Each row is followed by its class.
[  3  -7   1  15 -30   4  -1 -56 -12  24   5   6  47  15   8   7   7  78
   8 -39  50  54 -40 -22   4 -13  17  70  25  87   8  28]  <92>
[-21  34 -21 -15 -24  -6  34 -13  41  -7   8  53 -42   0 -16 -41  -7 -27
  15  28 -50 -42 -29 -59  15 -13 -20  38   4 -34 -22   8]  <209>
[  4   4 -84  -5 -64  13  15   2   5  -5 -16  39  69 -51  38  37 -10  13
   3 -33  44  35  26 -40  -2  12   7  46 -16  16  31 -13]  <174>
[ 27 -48   2 -13  20  67  18  30 -77  23 -19  -1   7 -28 -39 -14   7 -35
  -7 -44 -53 -27  -3 -59   9 -45 -18 -53   2  19  15 -15]  <174>
[ -5 -11  22  25   3  18   3 -27  33 -13   1  -6  34  16  16  -2 -40  29
 -17 -40  36  52   3  -7 -16 -37  29   8  38  19  -8  -4]  <39>
[-49 -20   2 -11  69  21  -2 -37 -22  46  17 -51  10  58 -14  16 -54  25
 -54  18 -25  -5  40  13  32 -55   1  11   8  -3  36 -32]  <209>
[-16  21 -58 -17 -13 -13 -19  18   9 -18 -24  35 -46 -14  15 -17   6   3
  26 -16  -9  -7  14 -43 -11  19 -26  -5   7 -34 -27   7]  <68>
[-34 -24  12   9  15 -17 -22  26  15 -12  21 -52  28  15 -29  44  -9  23
   5  25  40 -49  32  76 -32  -1 -10  35  -6  21  28  18]  <39>
[-26  -8 -15 -29 -36 -22  -4  53   1  41 -17 -14  15 -20 -12 -33   3 -58
   3 -19 -29   8  26 -19  13  34 -60 -39 -13  31 -15  13]  <205>
[ 33  39 -17  -6 -68   3  53 -17  53 -55  -8  94 -52 -76   6  14   4  25
   2   2 -31  15 -15 -26  -9 -26  14  12   3  26 -20  12]  <201>
[-13  14  15  62 -18  55 -33  -7 -13   7   4 -13  -3 -33   8  11  62  42
  12  13  16 -15 -10  -3 -22 -41 -34   8  14  69 -16  20]  <5>
[-29   9  36 -56 -34  30   7  23  21  67 -31 -20  46  32  34 -19 -24 -81
  30  43 -29 -40  -9  16  13  17  -4   8 -33  37  20  41]  <39>
[ 24 -76 -16 -49 -58  75 -74  23 -36  36 -14  21  30   8  -3 -39  20  12
  70 -41  22 -31 -31 -39 -28 -10   6  22   8  50  -5 -13]  <68>
[ 34  20 -20  18  -4  23 -13 -53  -6  -3   3  42  61 -23 -39 -23  -8 109
 -30 -15 104  28 -11   3 -12 -29  27   6  91  29  -1 -14]  <68>
[-11  -1 -88   1 -22 -32  59 -17  30 -10 -13  56   3   4  68  22  -5  20
  15 -81 -11 101  26 -71   9 -24   3   5  14 -34  -6 -39]  <174>
[  0 -41  65  -8 -56  49  32 -13  18  36 -37 -23  -3  10  -6 -49 -17  -3
 -27  -4  -6  25  -8 -31  -5 -63 -10 -13 -21  17  -5 -26]  <209>
[-15 -38 -45 -26 -30  14  12 -47   3 -31  21  20 -24 -36 -39 -29  16   9
  56   8  26 -47 -43 -33  27 -74   1  24  -4 -26  10 -31]  <201>
[-13   7 -17 -32  -7  20  -4 -37 -22 -26  29  11 -38  -9   4 -42  12 -24
  -9   9 -36 -49 -21  -9   6  13   6  14 -26  33 -10   8]  <205>
[ -66    9 -109  -41  -16  -44    4  -44   33    9  -54   83  -22   33
    6  -28   13   38   67   11   -2  -14  -19  -30   40    2   -2   26
   -5   17   -4   20]  <68>
[-46   9 -40 -43   1  26 -27 -16   8  -5  26  24 -10   4  17 -77  -9 -39
  38  -9   1 -57 -48 -39  36   4   8  34   9 -34 -11  10]  <5>
[-30   2 -61 -10  -5 -27  11 -39  41 -13  22  29 -13 -13  30  15   5  50
  43  11  15  -7  -3  22  -2  27 -10  52  -9  43  19  14]  <152>
[-26  17  -7  -8  26  12 -15 -37  26 -22  36  -6 -19 -23  -2 -15 -10   3
  10  18  15 -27  -2  16  12   5 -22  11 -41  20 -18   8]  <152>
[ 40  29   4  17  21  38 -13  -1 -39 -15   7  11  26 -21 -44 -19   1  19
 -14 -34  32 -11 -20 -70   7   0 -10  41  22  -5 -29  13]  <68>
[ -2 -14 -23  40 -33  27  24 -59  22 -51 -20  33  -9 -20  49   3  -3  81
  -3 -53  75  79 -23 -37  19 -61  73   0  25 -10  -6 -33]  <5>
[ -3  -6 -19 -39 -30 -12  19 -28  25 -57  -3  22 -69 -52 -31 -24 -18  28
  27  25   3 -36 -20 -11 -20 -19  -3  31 -11 -12   1   2]  <201>
[-34   5  -9  -9   5  13   9 -27  11 -27  25   3  -9 -20   8  -8 -13  12
   9   5  44 -22  -4  29   0  -9   9  32 -29   4   8  10]  <152>
[ 47 -10 -16  24 -45  20  15 -28  -3 -41 -15  15  16 -54  39  55  21  67
   0 -10  67  -4 -17   8   6  36   6   2 -28  20  36   9]  <86>
[ -4  19 -29  14  61  51  -6 -47 -40  -8  39   4  33 -31 -25  32  -9   7
 -37  -6  12 -35  -4   5  52  -9  -3  18 -21  48   6  10]  <174>
[  6 -16 -14   4 -30 -23  37  -8  22   3 -38  29  -4  -3  28  54   4  16
  32   9 -21  30   6  21  27  -4  18  18  -4   8  31  10]  <201>
[-12   9  25 -38  21  11  19  12 -18 -19  -2  34  16   9 -30   3 -15 -19
  -4 -26  40 -14  -1  26  42 -16  56 -15 -47  10 -14  35]  <152>
[ -4 -21   5  35   1  46  -6 -91   0  -1  26  21  -8 -16   1  -8  27 101
   7 -38 -17  -3 -56   2  -9 -13 -37  17  23 114 -12  14]  <92>
[ 41  -4  21  -7 -30 -12  38  -9 -12  57 -73  55  58  63  31 -45  24  52
 -21 -36 -21  57   4  -2 -33  20  19   9  77  41  25  24]  <68>
[ -9 -11   2 -36 -10  14   8   1  18  -8  15  38 -11  11 -10  -1  -3  12
  22  11  -3 -39 -19  14  13 -42   4 -16 -41   6  -5  -5]  <86>
[  6  41  22 -55 -35  -2  16  -2   2  11  31  -9 -23 -22   5  15   5  44
  38   9   4 -31 -33   7 -30  41 -40  46 -28  51 -19  40]  <92>
[  5  -6 -17  31   2 -17 -18 -32  21 -38 -18  14   8   2  -9  -8 -23  24
 -12  33  20  38  18  20  -4 -15  23 -24  21 -44 -22 -38]  <70>
[ 11  -6   2  80  42  30   6 -52 -20   3 -18  60  54   0  -3 -13   8  18
   5 -71  32  53 -40 -10  39  -5   9 -21  84  15 -26  27]  <174>
[-22 -21 -21  -7  30 -36 -10 -24 -46   6  -1  13 -13  45  -8  18  34 -35
  12 -11   8 -11 -17  19  72  -2  49  66   0  26  36  70]  <201>
[ -6   6 -19 -50   0  23  -5  10   0  16 -27  36  -3   7 -14   7 -20  21
  26  12  -2 -31  -2   6  25   3  12  -9 -24  19 -12   6]  <68>
[-13  -5 -19  -3  23 -16  22  -4   8 -34  14   3 -12   2 -33  -1  13 -15
  13 -18   6 -44 -17 -22  28 -16   2  -9  -1  -8  -3  16]  <39>
[  22   39    4  -17  -28   59   48   55   -4    7   45   75  -38  -23
   23  -14   28  -35  -25  -41  -71    7   -4  -61    0 -106   38  -53
   45  -10  -26  -27]  <5>
[ 10 -23  28   1 -38 -42  38  20  31 -56 -90   7   1 -11 -39  39 -38  63
  15  23  42  37  22  42 -14  29  14 -12 -69 -14 -28  -5]  <70>
[ 15 -11  33  21 -46  16  28  45  -4  26 -41  10 -14 -29  37 -10  76   9
  81 -12 -13 -33 -39  17 -20  49 -61 -53  45  -9  -5  33]  <5>
[-11  11  22 -15 -13  47  -4 -26  21  20 -14  27  12   0 -25 -35 -36  -9
   1  18 -26 -36 -28 -33  24   5 -20  19 -10  21 -24  14]  <209>
[  6  -5 -19  51  22   7 -33 -30  27 -12  10   6  41   3  -5  23  15 104
  16 -10  35  35  17   8  -6 -32  -1 -20  55   8 -20 -42]  <5>
[-59 -25 -27 -27  22 -23   9 -11  36  19  45   4   0  42   5  15 -48   5
  80   2  18  22 -21  33  55 -27  12   6   4 -27 -30 -39]  <205>
[ 61   6   8  20 -18  -6  27 -16  -5 -20  11   6  -2 -24  -4  15  13  67
 -43  14  32  23   0 -17 -27 -36  16  -1  29  17  34 -12]  <86>
[-41   6 -15  10  28 -22  27 -38  32  40  -5  34  19  74  17  55 -12  53
  63  -1 -11  25 -11   7  52  -1  -9  35  15  -5 -19   4]  <209>
[ 48  12   5  38 -12 -23  37  -9  16 -18  -3  54  16 -21 -30  19   7  81
 -33 -19 -40  23  -8  -1 -18   8   8   2  58  47  11  13]  <92>
[ 24 -28 -18  39 -38  52  18 -36 -58  -1  -8  20  36 -34  29  13  34  40
  -2 -26  -6   1 -22 -18 -10   8  12  15  41  68  40   0]  <205>
[-15   4 -11 -15   6  19 -16 -15  14 -35  18   1 -29 -19   9 -35   0  13
  16  -3  22 -38 -23  -1  10   0   7  -9   5 -35 -17  -7]  <5>
[ 25  -8 -12  -9  -8  54 -83 -24 -15 -34  21 -17  30 -30 -11  39 -26 109
  10 -32 113   6   9   1 -37  15   7  66 -20  54 -32 -10]  <68>
[ 17  36 -37  34 -11  12 -23 -51  21 -25  15  -7 -39 -45   5 -34  36  46
 -55  43  -5 -10  23 -21 -39 -20 -44   3  15  17  -4 -27]  <68>
[ 16 -32   9  40 -36  28  27 -46 -69  14 -69   7   6   6   6  16  45  83
  -3 -48  55  56  -3 -58 -15 -49  18 -30  58  31  18   7]  <209>
[-44 -10 -16   5  21 -15  27 -45  17 -18  17 -57 -34 -19  -5  30 -38  67
  -4  38   3   7  18  33   3  -5 -35  14 -37  25   7 -36]  <205>
[ 18   6  -5 -20 -18   8   5   2  -6 -16 -35  43   4 -11  -8  -6  -4  64
  46   3  64 -20 -11  31 -24  17  13 -37  50 -49 -11  -5]  <68>
[ 10 -25  -7 -34  11 -19  11 -38  14  18  -5  15  27  51  12 -13  10  26
  16 -10   0  22   7  39   0   2  12  -9  -4  17  -3 -16]  <174>
[ 61 -26  70  13 -45  -8  41  25  -5  30 -33 -12   2  19  22  23  43  40
  42  16   9  18 -30  14 -32   8 -19   2  -4  26  19  22]  <86>
[ -6  -2  16  -4 -44   7  40  30  24   6 -15  17 -23 -15  11  46  17  11
  53  12  -7 -41  -5  27   3  28 -41 -20 -18 -34 -12   6]  <209>
[-33 -16 -64  29  -4 -29   9 -86  23 -48 -75  93 -21  34  38   9   5  72
  61 -20   8  64 -20   1  24   8  36 -33  18  -8 -41  -2]  <70>
[ 34 -32  -6 -21 -21  34  -3 -26 -13  -2  17  51  11   7   4  40   4  92
  56 -24  59  12 -46 -12   4 -48  43   8   9  56  -1  -8]  <86>
[-26  14 -18 -12 -23  10  36  15  19 -45 -22  69 -38 -35 -28 -15  -9  -4
  26   7 -17 -56 -30 -33  15 -38 -18 -29 -40 -29 -15  13]  <86>
[-58   1  10  -9 -29  20  10 -43   8  21 -12   7 -43  -5   1   2  15  78
  52  -9  -8   9 -32  -4 -25 -49 -49  -4 -19  88 -35  22]  <92>
[ 39  29 -29  -1 -72 -23  -9   7  48   5 -63  57  35  12  65 -49  26   4
  50 -15 -19  58  -6 -84 -23  49  14   4  49 -27 -23   2]  <5>
[-20  14  17  35   4 -21   0  20 -12  28 -41   1  25  16  -4   2  25  -3
  39  19  -9   6   9  -2 -21  22 -33  37   7  37   6  60]  <152>
[-13  -8  11 -16 -10  36 -10  -3  12 -48  35  17 -61 -17 -62 -17 -22   7
 -38 -18 -13 -36  -7 -55  -3 -57   4  52 -56  31 -43   1]  <209>
[ 41 -10  -3  -2 -80   8  31 -14  -7  -6 -24  76  79 -61 -33 -22  23  45
 -17 -42  76  11 -23  19  -9  -7  25  16  80  46  36  35]  <201>
[-29   7 -48 -71 -20  17 -12  11 -39  -5  50  17 -44 -16   7 -50  19 -59
  45 -21 -32 -59 -20 -49   0   1 -23 -13  -5 -17 -27  -6]  <205>
[ 14   7   6  -7  35 -13   8 -47 -11 -41  -4 -18   7 -32 -53  35  -3  50
   5   9  56 -19   3  27  41   5  -6 -10 -21 -11  -6   7]  <201>
[-27  12 -41  39  40 -30  -6 -18  20 -24  20  16 -43  -4 -29  44  13   2
  18  33 -12  12  -2   4  58 -24 -17  -6 -27   5 -49  -3]  <70>
[-11  -4  41   7  -6 -21  14  13  21  19 -41 -58 -17  -3  12  16  12   3
  36  54  10  13  30  40 -17  12 -40 -28 -50   8   4   9]  <152>
